Below are the code and all the weights of a small trained network. Each question names an input and a target symbol and asks about switching units off, where a switched-off unit gives its printed mean instead of its output.

import numpy as np


def w(rows, s, z=0):
    codes = np.array(rows[::2]) - 128.0
    scale = np.full(codes.shape[1], s)
    scale[-1] = z or s
    return codes * scale


def norm(h):
    return h / np.sqrt((h * h).mean(-1, keepdims=True) + 1e-5)


def f(y):
    return y / 2 * (1 + np.tanh(0.7978845608 * (y + 0.044715 * y**3)))


def softmax(a):
    e = np.exp(a - a.max(-1, keepdims=True))
    return e / e.sum(-1, keepdims=True)


def log_softmax(a):
    a = a - a.max(-1, keepdims=True)
    return a - np.log(np.exp(a).sum(-1, keepdims=True))


def net(x, mask):
    ids = ['ΓΣαβδεζηπτφψ'.index(c) for c in x.split()]
    T = len(ids)
    res = E[ids] + P[:T]
    r = norm(res)
    for j in range(3):
        rows = slice(2 * j, 2 * j + 2)
        q, k, v = (r @ M[0][rows].T for M in (Q, K, V))
        z = softmax(np.where(np.tri(T) > 0, q @ k.T / 2**0.5, -1e9)) @ v
        o = O[0][rows]
        res = res + np.where(mask[j], z, o[:, -1]) @ o[:, :-1]
    y = f(norm(res) @ A[0][:, :-1].T + A[0][:, -1])
    res = res + np.where(mask[3:7], y, B[0][:, -1]) @ B[0][:, :-1]
    return log_softmax(norm(res)[-1] @ U[:, :-1].T + U[:, -1])


Q, K, V, O, A, B = {}, {}, {}, {}, {}, {}
E = w([
[100,124,113,174],'Γ',
[138,126,126,158],'Σ',
[135,134,129,147],'α',
[94,104,108,141],'β',
[149,112,120,148],'δ',
[133,111,118,150],'ε',
[54,122,111,165],'ζ',
[65,132,117,155],'η',
[109,169,151,51],'π',
[197,168,80,138],'τ',
[145,123,252,181],'φ',
[137,123,122,148],'ψ',
],0.019)
P = w([
[82,162,151,11],'0',
[201,175,172,122],'1',
[238,210,193,98],'2',
[192,200,161,118],'3',
[192,103,150,183],'4',
[169,72,120,199],'5',
[116,69,60,169],'6',
[165,89,137,222],'7',
[233,72,160,225],'8',
[119,167,103,177],'9',
[179,31,188,255],'10',
[114,144,92,208],'11',
[50,143,78,196],'12',
],0.0034)
Q[0] = w([
[142,167,43,125],'h1',
[203,97,182,133],'h1',
[254,27,67,150],'h2',
[66,112,168,127],'h2',
[112,191,63,139],'h3',
[140,143,121,153],'h3',
],0.01)
K[0] = w([
[98,70,239,219],'h1',
[50,147,111,145],'h1',
[207,123,9,246],'h2',
[117,109,159,167],'h2',
[111,161,109,155],'h3',
[62,196,166,1],'h3',
],0.0084)
V[0] = w([
[161,108,253,151],'h1',
[98,81,164,149],'h1',
[141,92,108,96],'h2',
[137,57,137,168],'h2',
[78,153,147,98],'h3',
[144,152,58,116],'h3',
],0.015)
O[0] = w([
[173,118,194,163,83],'h1',
[6,116,166,142,117],'h1',
[174,167,161,86,80],'h2',
[88,194,161,136,196],'h2',
[152,2,106,115,1],'h3',
[163,197,32,141,220],'h3',
],0.0092,0.0028)
A[0] = w([
[66,222,137,199,74],'n1',
[185,219,135,101,106],'n2',
[83,72,103,214,69],'n3',
[97,148,81,254,250],'n4',
],0.0057,0.0023)
B[0] = w([
[71,69,92,128,202],'n1',
[97,18,114,136,162],'n2',
[93,33,144,87,147],'n3',
[254,125,88,251,254],'n4',
],0.0092,0.0066)
U = w([
[72,215,143,138,120],'Γ',
[156,42,141,59,253],'Σ',
[118,138,197,124,31],'α',
[161,75,147,99,14],'β',
[130,229,148,132,104],'δ',
[137,130,253,120,233],'ε',
[82,89,125,96,90],'ζ',
[79,63,117,121,108],'η',
[130,139,136,118,69],'π',
[203,175,47,103,159],'τ',
[93,135,129,106,73],'φ',
[62,92,128,123,107],'ψ',
],0.012,0.0049)

Each question gives the input, a string of symbols that net reads in full, and the target symbol t.
The units are the heads (2 rows each of Q, K, V and O) and the neurons (one row each of A and B). Each row of codes is followed by its name. A weight is (code - 128) times the scale printed after its matrix; where a second scale follows, it is the last column's (O, A, B and U).
mask holds one flag per unit, heads first, then neurons. A switched-off unit (its flag False) gives its mean, the last column of its rows in O or B, instead of its output. The means were averaged over made-up inputs and are rounded, as every weight is.
A unit's drop is (log p(t) with every unit on - log p(t) with that unit switched off) / (log p(t) with every unit on - log p(t) with every unit switched off).
The circuit of an input: a set's keep is (log p(t) with only the set's units on - log p(t) with every unit switched off) / (log p(t) with every unit on - log p(t) with every unit switched off). Starting from all 7 units, units are removed one at a time, each time the one whose removal leaves the highest keep (on an exact tie, the one counted first), for as long as the keep stays at least 0.8.
circuit, biggest first: the units of the circuit, biggest drop first
most important unit: the unit with the biggest drop
k most important neurons: the k neurons with the biggest drops, biggest first
heads that matter: for each layer, one digit per head in row order, 1 if its drop is at least 0.15 and else 0, layers parted by /
drop when u is switched off: that unit's drop, to one decimal
input ε Σ δ φ β, target ε: most important unit	h1
input Σ Σ φ τ Σ ψ, target ε: circuit, biggest first	h1; h3
input ψ π τ ε τ ε φ ζ, target τ: circuit, biggest first	h1; n4
input ζ Σ η δ π η, target Σ: heads that matter	011
input η φ β, target ε: heads that matter	100
input φ ε η, target ε: heads that matter	101
input ε β ε, target Γ: heads that matter	110
input ε δ α, target Γ: heads that matter	011
input δ τ η, target τ: heads that matter	100
input ε Γ α, target Γ: heads that matter	111
input φ η δ, target ε: heads that matter	001
input ε Γ β, target Γ: heads that matter	110
input Γ π δ, target Σ: heads that matter	101
input ζ τ Σ ζ τ α η Γ π π π, target Σ: heads that matter	010
input α π Σ, target Σ: heads that matter	001
input δ η φ Γ Γ δ π Σ τ φ π, target ε: circuit, biggest first	h3
input ζ π β, target Σ: heads that matter	001
input β φ ε Γ, target ε: heads that matter	101
input φ π φ τ, target ε: heads that matter	100
input δ δ π ε φ π, target ε: circuit, biggest first	h1
input α Σ π β, target Σ: 2 most important neurons	n4; n3
input η η ψ, target Σ: drop when n4 is switched off	0.0
input Σ ψ π φ α ε, target ε: drop when h3 is switched off	0.3
input φ δ δ α Σ, target ε: drop when h1 is switched off	0.5
input φ τ δ, target ε: drop when n4 is switched off	0.1
